X =
[[104 138 109 112 130 107 136]
 [126 140 107 129 120 131 135]
 [137 108 135 131 136 113 144]
 [116 129 130 115 128 122 148]
 [122 112 106 143 150 108 146]
 [106 112 127 118 142 129 120]]
X[-6, -7] => 104
X[-6, -6] => 138
X[4, 1] => 112
X[-3, -7] => 116
X[-5, -3] => 120
X[4] => [122, 112, 106, 143, 150, 108, 146]
X[2, 5] => 113
X[3, -5] => 130
X[3, 5] => 122
X[-6, 2] => 109
X[5, 5] => 129
X[:, -4] => [112, 129, 131, 115, 143, 118]
X[-3, -3] => 128
X[:, 1] => [138, 140, 108, 129, 112, 112]
X[3, 6] => 148

x =
[[124 118 128 134 135 150 123 112 114 127 135]
 [130 128 127 124 140 138 145 127 132 126 120]
 [130 118 128 135 133 114 135 134 134 126 117]
 [129 145 127 136 144 129 133 140 142 128 125]
 [113 123 128 122 128 127 138 114 112 127 122]]
x[0,0] = 124
x[3,9] = 128
x[3] = [129, 145, 127, 136, 144, 129, 133, 140, 142, 128, 125]
x[1,10] = 120
x[2,6] = 135
x[3,5] = 129
x[1,5] = 138
x[4,5] = 127
x[0,2] = 128
x[:, 5] = [150, 138, 114, 129, 127]
x[:, 7] = [112, 127, 134, 140, 114]
x[0] = [124, 118, 128, 134, 135, 150, 123, 112, 114, 127, 135]
x[4,1] = 123
x[2,10] = 117
x[2,7] = 134
x[0,5] = 150
x[1,8] = 132
x[0,8] = 114
x[3,1] = 145
x[0,9] = 127

a = [129 150 134 132 128 130 150 127 135 134 129 129 131]
a[0]: 129
a[-3]: 129
a[-2]: 129
a[5]: 130

data = [117 119 152 151 120 136 152 131 144 119 118]
data[0] = 117
data[2] = 152
data[6] = 152

m =
[[143 128 120 115 123 147 129 133 133 142 123]
 [120 134 131 138 123 130 123 137 131 142 129]
 [127 132 151 125 133 140 140 125 135 125 138]
 [133 122 128 149 114 136 118 112 125 131 120]]
Rows and columns are counted from 0.
row 0 col 0	143
row 1 col 8	131
row 1 col 1	134
row 2 col 1	132
row 3 col 1	122
row 3 col 5	136
row 1 col 3	138
row 2 col 9	125
row 3 col 6	118
row 0 col 9	142
row 3 col 4	114
row 2 col 6	140
row 1 col 6	123
row 1 col 9	142
row 2 col 5	140

arr =
125,128,129,133,129,131,123,126,124,123,132,127,125,131,131
136,128,124,114,125,120,140,139,137,142,117,131,148,120,121
124,128,128,134,129,132,120,123,122,121,135,125,121,132,132
121,128,130,141,130,135,117,115,118,113,140,124,105,136,135
Rows and columns are counted from 0.
(0, 0) -> 125
(1, 10) -> 117
(0, 12) -> 125
(1, 0) -> 136
(2, 5) -> 132
(2, 2) -> 128
(0, 11) -> 127
(3, 10) -> 140
(2, 6) -> 120
(3, 3) -> 141
(1, 8) -> 137
(2, 14) -> 132
(3, 11) -> 124
(0, 2) -> 129
(0, 4) -> 129
(0, 7) -> 126
(1, 1) -> 128
(0, 14) -> 131
(1, 4) -> 125

B =
[[125 107 120 110 145 128 101 120]
 [119 125 121 128 128 118 132 108]
 [144 124  99 104 157 116 121 126]
 [127 144 129 133 131 149 137 118]
 [119 130 146 146 116 110 152 132]
 [115 121 129 125 127 120 122 142]
 [119 102 152 120 135 141 104 147]]
B[0][0]	125
B[-5][-1]	126
B[-7]	[125, 107, 120, 110, 145, 128, 101, 120]
B[-4][-3]	149
B[1][-5]	128
B[-4][3]	133
B[-3][1]	130
B[5][6]	122
B[4][-4]	116
B[6][5]	141
B[4][-3]	110
B[6]	[119, 102, 152, 120, 135, 141, 104, 147]
B[:, -5]	[110, 128, 104, 133, 146, 125, 120]
B[5]	[115, 121, 129, 125, 127, 120, 122, 142]
B[-2][-8]	115
B[2][0]	144
B[0][1]	107
B[3][2]	129
B[2][-6]	99

A =
[[137 128 126 113 125 119 142 142 140 144 114 134 149 119]
 [133 128 128 120 126 124 136 136 136 136 121 132 138 124]
 [128 128 128 129 128 128 127 126 127 127 129 128 126 128]
 [120 128 130 141 131 135 116 118 116 112 141 124 106 135]]
A[0, -14]	137
A[-2, 5]	128
A[:, -5]	[144, 136, 127, 112]
A[2, 8]	127
A[2, 9]	127
A[-2, 13]	128
A[-2, 1]	128
A[-2, 4]	128
A[-2, 11]	128
A[-4]	[137, 128, 126, 113, 125, 119, 142, 142, 140, 144, 114, 134, 149, 119]
A[-1, -10]	131
A[0, -3]	134
A[3, 6]	116
A[-4, 8]	140
A[-4, -7]	142
A[1, 3]	120
A[-3, -4]	121
A[:, -10]	[125, 126, 128, 131]
A[-3, 9]	136
A[-2, 7]	126

grid = [112  98 104 113 150 128 128 113 128 128 127 127 142 126 128 138]
grid[0] => 112
grid[15] => 138
grid[7] => 113
grid[14] => 128
grid[10] => 127

W =
[[114 121 129 136 143 149 153 155 155 153 149 143 136 128 120 113]
 [108 119 143 146 123 107 121 145 144 121 107 123 146 143 119 108]
 [139 123 115 126 140 135 120 116 130 141 132 117 119 134 140 128]
 [141 129 116 112 119 132 143 143 133 119 112 115 128 140 144 137]
 [142 139 121 112 125 142 140 122 112 124 142 141 122 112 123 141]
 [152 149 147 143 139 134 128 123 118 114 110 106 105 105 105 107]]
W[-6, -16] => 114
W[:, 8] => [155, 144, 130, 133, 112, 118]
W[3, -15] => 129
W[-3, 14] => 144
W[:, 14] => [120, 119, 140, 144, 123, 105]
W[-6, 1] => 121
W[4] => [142, 139, 121, 112, 125, 142, 140, 122, 112, 124, 142, 141, 122, 112, 123, 141]
W[2] => [139, 123, 115, 126, 140, 135, 120, 116, 130, 141, 132, 117, 119, 134, 140, 128]
W[1, -10] => 121
W[:, 3] => [136, 146, 126, 112, 112, 143]
W[5, -13] => 143
W[:, -1] => [113, 108, 128, 137, 141, 107]
W[3, -16] => 141
W[-2, 3] => 112
W[1, 5] => 107
W[-3, 10] => 112
W[1, -1] => 108
W[3, -9] => 143
W[2, 13] => 134
W[0, 13] => 128
W[3, 6] => 143
W[5, 5] => 134
W[1, 14] => 119
W[4, -8] => 112
W[0, -1] => 113
W[-2, 7] => 122
W[-5, -6] => 107
W[2, -6] => 132
W[5] => [152, 149, 147, 143, 139, 134, 128, 123, 118, 114, 110, 106, 105, 105, 105, 107]
W[-2, 6] => 140
W[4, 12] => 122
W[-5, 8] => 144
